-.33, -.04, -.49, .02, -.20, -.02, -.05, -.16, -.12, .27, -.48, -.23, .15, -.08, -.47
.41, .10, -.17, .43, -.34, .00, -.01, -.04, -.19, .19, -.05, -.38, -.13, -.21, -.14
-.05, -.04, -.51, .09, -.33, -.01, -.10, -.12, -.12, .21, -.42, -.33, .18, -.03, -.42
-.56, -.04, -.39, .00, -.04, -.06, -.01, -.13, -.12, .34, -.42, -.16, .12, -.08, -.45
.38, .10, -.17, .42, -.36, .02, -.03, -.03, -.17, .18, -.06, -.37, -.11, -.21, -.15
.42, .15, -.18, .47, -.35, .01, -.04, -.04, -.23, .14, -.03, -.35, -.19, -.22, -.09
->
-.47, -.14, -.42, -.45, -.15, -.09
-.08, -.21, -.03, -.08, -.21, -.22
.15, -.13, .18, .12, -.11, -.19
-.23, -.38, -.33, -.16, -.37, -.35
-.48, -.05, -.42, -.42, -.06, -.03
.27, .19, .21, .34, .18, .14
-.12, -.19, -.12, -.12, -.17, -.23
-.16, -.04, -.12, -.13, -.03, -.04
-.05, -.01, -.10, -.01, -.03, -.04
-.02, .00, -.01, -.06, .02, .01
-.20, -.34, -.33, -.04, -.36, -.35
.02, .43, .09, .00, .42, .47
-.49, -.17, -.51, -.39, -.17, -.18
-.04, .10, -.04, -.04, .10, .15
-.33, .41, -.05, -.56, .38, .42

-.49, -.22, -.24, .19, .25, -.29, .11
.06, -.09, .16, -.01, .02, -.07, .05
-.28, -.27, .02, .39, .23, -.21, -.01
-.04, -.06, -.08, .02, .04, .19, .00
-.01, -.10, .22, .05, .03, -.10, .01
.36, .38, .43, -.28, -.29, .48, .15
.30, .30, -.24, .62, .13, .66, -.12
-.23, -.24, .11, .17, -.24, -.18, -.16
.23, .11, -.23, -.04, -.18, .31, -.26
-.65, -.22, .05, .20, .23, -.10, .24
->
.11, .05, -.01, .00, .01, .15, -.12, -.16, -.26, .24
-.29, -.07, -.21, .19, -.10, .48, .66, -.18, .31, -.10
.25, .02, .23, .04, .03, -.29, .13, -.24, -.18, .23
.19, -.01, .39, .02, .05, -.28, .62, .17, -.04, .20
-.24, .16, .02, -.08, .22, .43, -.24, .11, -.23, .05
-.22, -.09, -.27, -.06, -.10, .38, .30, -.24, .11, -.22
-.49, .06, -.28, -.04, -.01, .36, .30, -.23, .23, -.65

.26, -.30, .09, -.01, -.62
.04, -.02, .00, .09, .23
.17, -.31, .04, .11, -.46
-.60, .51, -.15, -.27, .52
->
-.62, .23, -.46, .52
-.01, .09, .11, -.27
.09, .00, .04, -.15
-.30, -.02, -.31, .51
.26, .04, .17, -.60

-.37, -.02, -.36, -.41, -.48, -.47, -.14, -.20, -.35, .46, .00, .56, .46, -.39
-.48, .38, .39, -.44, -.31, .41, .21, .33, .01, .51, .40, -.52, .22, -.26
-.42, .30, -.02, -.05, -.37, -.34, -.17, .31, -.34, .61, -.35, .47, .09, -.50
-.49, .33, .46, .48, .33, .07, .36, -.40, -.51, -.52, .12, -.17, -.13, .44
.35, -.52, .11, .00, -.28, .26, -.40, .47, .46, -.14, .01, -.52, .27, .15
.43, .05, .18, .02, .30, -.05, .27, -.15, -.39, -.54, .10, .18, .51, -.04
->
-.39, -.26, -.50, .44, .15, -.04
.46, .22, .09, -.13, .27, .51
.56, -.52, .47, -.17, -.52, .18
.00, .40, -.35, .12, .01, .10
.46, .51, .61, -.52, -.14, -.54
-.35, .01, -.34, -.51, .46, -.39
-.20, .33, .31, -.40, .47, -.15
-.14, .21, -.17, .36, -.40, .27
-.47, .41, -.34, .07, .26, -.05
-.48, -.31, -.37, .33, -.28, .30
-.41, -.44, -.05, .48, .00, .02
-.36, .39, -.02, .46, .11, .18
-.02, .38, .30, .33, -.52, .05
-.37, -.48, -.42, -.49, .35, .43

-.08, -.56, -.34, -.12, -.39, .02, -.03, -.10, .02, .28, -.03, .26
.00, .28, .06, .38, -.32, .04, .19, -.02, .08, .23, -.14, -.06
-.03, .09, -.02, -.33, -.26, .12, .26, .06, .11, .13, -.11, .25
.05, -.53, -.34, -.24, .21, -.06, .07, .03, .02, -.20, .06, -.07
.07, -.13, -.16, -.21, .34, -.04, .19, .10, .04, -.30, .00, -.20
.15, .38, .06, -.08, .47, .01, -.12, -.01, -.10, -.24, .05, -.22
->
.26, -.06, .25, -.07, -.20, -.22
-.03, -.14, -.11, .06, .00, .05
.28, .23, .13, -.20, -.30, -.24
.02, .08, .11, .02, .04, -.10
-.10, -.02, .06, .03, .10, -.01
-.03, .19, .26, .07, .19, -.12
.02, .04, .12, -.06, -.04, .01
-.39, -.32, -.26, .21, .34, .47
-.12, .38, -.33, -.24, -.21, -.08
-.34, .06, -.02, -.34, -.16, .06
-.56, .28, .09, -.53, -.13, .38
-.08, .00, -.03, .05, .07, .15

-.38, .28, .09, -.35
-.27, -.31, -.21, -.14
-.38, -.07, -.41, .07
-.25, -.15, -.23, -.53
->
-.35, -.14, .07, -.53
.09, -.21, -.41, -.23
.28, -.31, -.07, -.15
-.38, -.27, -.38, -.25

.57, -.11, .30
.57, -.10, .30
.43, .32, .37
.50, -.06, .42
.57, -.10, .30
.64, .11, .10
.40, .22, .46
.57, -.11, .31
->
.30, .30, .37, .42, .30, .10, .46, .31
-.11, -.10, .32, -.06, -.10, .11, .22, -.11
.57, .57, .43, .50, .57, .64, .40, .57

-.17, .09, .09, -.24
-.06, .06, .20, -.10
.32, -.03, -.16, .55
.16, -.16, .06, -.24
-.04, .01, .09, .04
.13, -.13, .01, -.14
-.03, .12, .01, -.16
-.12, -.06, .40, -.12
-.02, .00, .02, .03
-.02, .05, .03, -.08
-.10, -.13, .28, -.09
-.02, -.08, .22, -.10
->
-.24, -.10, .55, -.24, .04, -.14, -.16, -.12, .03, -.08, -.09, -.10
.09, .20, -.16, .06, .09, .01, .01, .40, .02, .03, .28, .22
.09, .06, -.03, -.16, .01, -.13, .12, -.06, .00, .05, -.13, -.08
-.17, -.06, .32, .16, -.04, .13, -.03, -.12, -.02, -.02, -.10, -.02

.01, .01, .08, -.14, .03, .01, .38, .12, -.05, .03, .02, .08, -.04, .10, -.46, .05
.01, .08, -.09, .09, .04, .12, .06, -.16, .42, .21, .14, -.10, -.44, -.09, .04, -.04
-.10, .06, -.14, .05, -.04, .07, .40, -.17, .00, .12, .10, -.15, -.31, -.15, -.36, -.07
.16, -.01, .13, -.02, .08, .03, .00, .07, .18, .15, .05, .11, -.03, .14, .46, .06
.05, -.12, .12, -.13, .00, -.12, -.14, .19, -.26, -.18, -.15, .15, .47, .14, .01, .06
-.02, -.03, -.04, .17, -.01, -.03, -.46, -.06, -.16, -.08, -.06, -.06, .22, -.05, .68, -.02
->
.05, -.04, -.07, .06, .06, -.02
-.46, .04, -.36, .46, .01, .68
.10, -.09, -.15, .14, .14, -.05
-.04, -.44, -.31, -.03, .47, .22
.08, -.10, -.15, .11, .15, -.06
.02, .14, .10, .05, -.15, -.06
.03, .21, .12, .15, -.18, -.08
-.05, .42, .00, .18, -.26, -.16
.12, -.16, -.17, .07, .19, -.06
.38, .06, .40, .00, -.14, -.46
.01, .12, .07, .03, -.12, -.03
.03, .04, -.04, .08, .00, -.01
-.14, .09, .05, -.02, -.13, .17
.08, -.09, -.14, .13, .12, -.04
.01, .08, .06, -.01, -.12, -.03
.01, .01, -.10, .16, .05, -.02
